Below is a small trained network, with its code and all its weights. Each question gives an input and a class and asks what happens when units are switched off, that is, made to give their printed mean instead of their output.

import numpy as np


def w(rows, s, z=0):
    codes = np.array(rows[::2]) - 128.0
    scale = np.full(codes.shape[1], s)
    scale[-1] = z or s
    return codes * scale


def norm(h):
    return h / np.sqrt((h * h).mean(-1, keepdims=True) + 1e-5)


def f(y):
    return y / 2 * (1 + np.tanh(0.7978845608 * (y + 0.044715 * y**3)))


def log_softmax(a):
    a = a - a.max(-1, keepdims=True)
    return a - np.log(np.exp(a).sum(-1, keepdims=True))


def net(x, mask):
    res = np.array(x, float).reshape(1, 7) / 4 @ E
    u = 0
    for l in range(4):
        y = f(norm(res) @ A[l][:, :-1].T + A[l][:, -1])
        res = res + np.where(mask[u : u + 3], y, B[l][:, -1]) @ B[l][:, :-1]
        u += 3
    return log_softmax(norm(res)[-1] @ U[:, :-1].T + U[:, -1])


A, B = {}, {}
E = w([
[128,128,126,127,124,129],'x0',
[96,193,157,94,110,61],'x1',
[157,60,73,1,119,141],'x2',
[129,129,130,126,127,131],'x3',
[135,133,126,130,129,126],'x4',
[126,126,130,128,127,130],'x5',
[67,209,171,126,232,175],'x6',
],0.0089)
A[0] = w([
[189,29,73,22,25,49,44],'0.n0',
[206,128,126,229,35,33,50],'0.n1',
[112,200,205,26,46,2,253],'0.n2',
],0.0063,0.0036)
B[0] = w([
[158,186,55,170,116,154,253],'0.n0',
[9,49,186,122,82,136,183],'0.n1',
[146,173,86,111,99,48,254],'0.n2',
],0.011,0.0061)
A[1] = w([
[97,140,94,1,194,150,51],'1.n0',
[191,58,106,178,156,132,4],'1.n1',
[64,83,65,101,85,171,163],'1.n2',
],0.009,0.004)
B[1] = w([
[219,66,244,165,45,66,236],'1.n0',
[1,151,146,82,107,86,146],'1.n1',
[135,107,245,143,228,118,253],'1.n2',
],0.0068,0.0035)
A[2] = w([
[85,138,182,108,68,8,77],'2.n0',
[193,87,185,228,79,68,131],'2.n1',
[67,254,70,46,124,81,2],'2.n2',
],0.0067,0.0048)
B[2] = w([
[61,149,92,37,61,105,253],'2.n0',
[8,91,163,81,168,201,238],'2.n1',
[161,94,254,163,238,145,221],'2.n2',
],0.0078,0.0029)
A[3] = w([
[248,130,174,52,160,126,82],'3.n0',
[177,88,75,159,94,158,20],'3.n1',
[77,169,178,151,118,127,2],'3.n2',
],0.011,0.0035)
B[3] = w([
[1,51,135,178,59,121,254],'3.n0',
[213,120,156,49,167,183,196],'3.n1',
[233,79,106,53,162,106,182],'3.n2',
],0.0099,0.0039)
U = w([
[83,10,214,136,105,219,232],'0',
[66,131,164,31,39,50,229],'1',
[237,34,64,16,140,232,94],'2',
[231,180,35,56,23,78,2],'3',
[130,172,171,181,224,238,77],'4',
[140,218,218,96,195,64,106],'5',
],0.012,0.004)

Each question gives the input, the list of numbers given to net, and the class t.
The units are the neurons (one row each of A and B). Each row of codes is followed by its name. A weight is (code - 128) times the scale printed after its matrix; where a second scale follows, it is the last column's (A, B and U).
mask holds one flag per neuron, layer by layer. A switched-off neuron (its flag False) gives its mean, the last column of its row in B, instead of its output. The means were averaged over made-up inputs and are rounded, as every weight is.
A unit's drop is (log p(t) with every unit on - log p(t) with that unit switched off) / (log p(t) with every unit on - log p(t) with every unit switched off).
The circuit of an input: a set's keep is (log p(t) with only the set's units on - log p(t) with every unit switched off) / (log p(t) with every unit on - log p(t) with every unit switched off). Starting from all 12 units, units are removed one at a time, each time the one whose removal leaves the highest keep (on an exact tie, the one counted first), for as long as the keep stays at least 0.8.
circuit, biggest first: the units of the circuit, biggest drop first
most important unit: the unit with the biggest drop
top k neurons: the k neurons with the biggest drops, biggest first
k most important neurons of layer l: the k neurons of layer l with the biggest drops, biggest first
drop of u: that unit's drop, to one decimal
input [7,-7,4,2,-8,3,1], class 0: most important unit	1.n2
input [8,-8,-1,-3,0,-7,1], class 4: circuit, biggest first	(3.n0; 3.n2)
input [2,-8,7,7,4,-4,2], class 0: circuit, biggest first	(3.n0; 1.n2)
input [-6,2,2,3,-5,-5,6], class 1: circuit, biggest first	(1.n0; 2.n0)
input [-6,8,6,4,4,6,0], class 3: circuit, biggest first	(0.n0; 0.n1)
input [5,-6,-1,7,8,8,-8], class 0: top 3 neurons	(0.n1; 1.n2; 2.n1)
input [-7,0,1,4,2,3,-2], class 2: top 3 neurons	(0.n0; 3.n1; 2.n0)
input [4,-7,4,-7,2,-6,1], class 0: 2 most important neurons of layer 0	(0.n0; 0.n2)
input [0,-5,6,1,-5,8,1], class 0: top 2 neurons	(3.n0; 1.n2)
input [5,0,3,-5,1,-6,8], class 0: top 2 neurons	(0.n2; 1.n0)
input [-8,2,7,7,6,-8,-4], class 3: top 2 neurons	(0.n0; 0.n2)
input [-7,-1,1,5,7,-4,-4], class 2: top 3 neurons	(0.n0; 1.n0; 3.n1)
input [2,0,-5,-8,-5,-6,-7], class 0: 2 most important neurons of layer 1	(1.n2; 1.n1)
input [-8,0,2,5,-8,5,-8], class 2: 2 most important neurons of layer 0	(0.n0; 0.n1)
input [-7,-2,-1,-6,-8,-6,2], class 4: top 2 neurons	(3.n0; 0.n2)
input [1,-2,1,2,4,-2,-7], class 2: top 3 neurons	(0.n0; 3.n1; 1.n0)
input [-1,5,2,5,8,-8,-5], class 3: top neuron	(0.n0)
input [7,-1,2,8,-1,-1,-8], class 2: top 4 neurons	(0.n0; 3.n1; 1.n2; 0.n1)
input [4,-1,-2,-1,-5,2,-7], class 0: 2 most important neurons of layer 0	(0.n1; 0.n2)
input [-6,-1,8,5,0,4,6], class 0: top neuron	(0.n2)
input [-6,5,7,-5,-5,4,-7], class 3: 2 most important neurons of layer 0	(0.n0; 0.n2)
input [-2,-4,4,-7,-1,5,2], class 0: drop of 1.n2	0.0
input [-6,7,4,3,8,0,-3], class 3: drop of 0.n0	0.4
input [-5,8,8,2,-1,7,-6], class 3: drop of 2.n0	0.0
input [8,7,4,1,5,-4,-7], class 3: drop of 3.n0	0.1
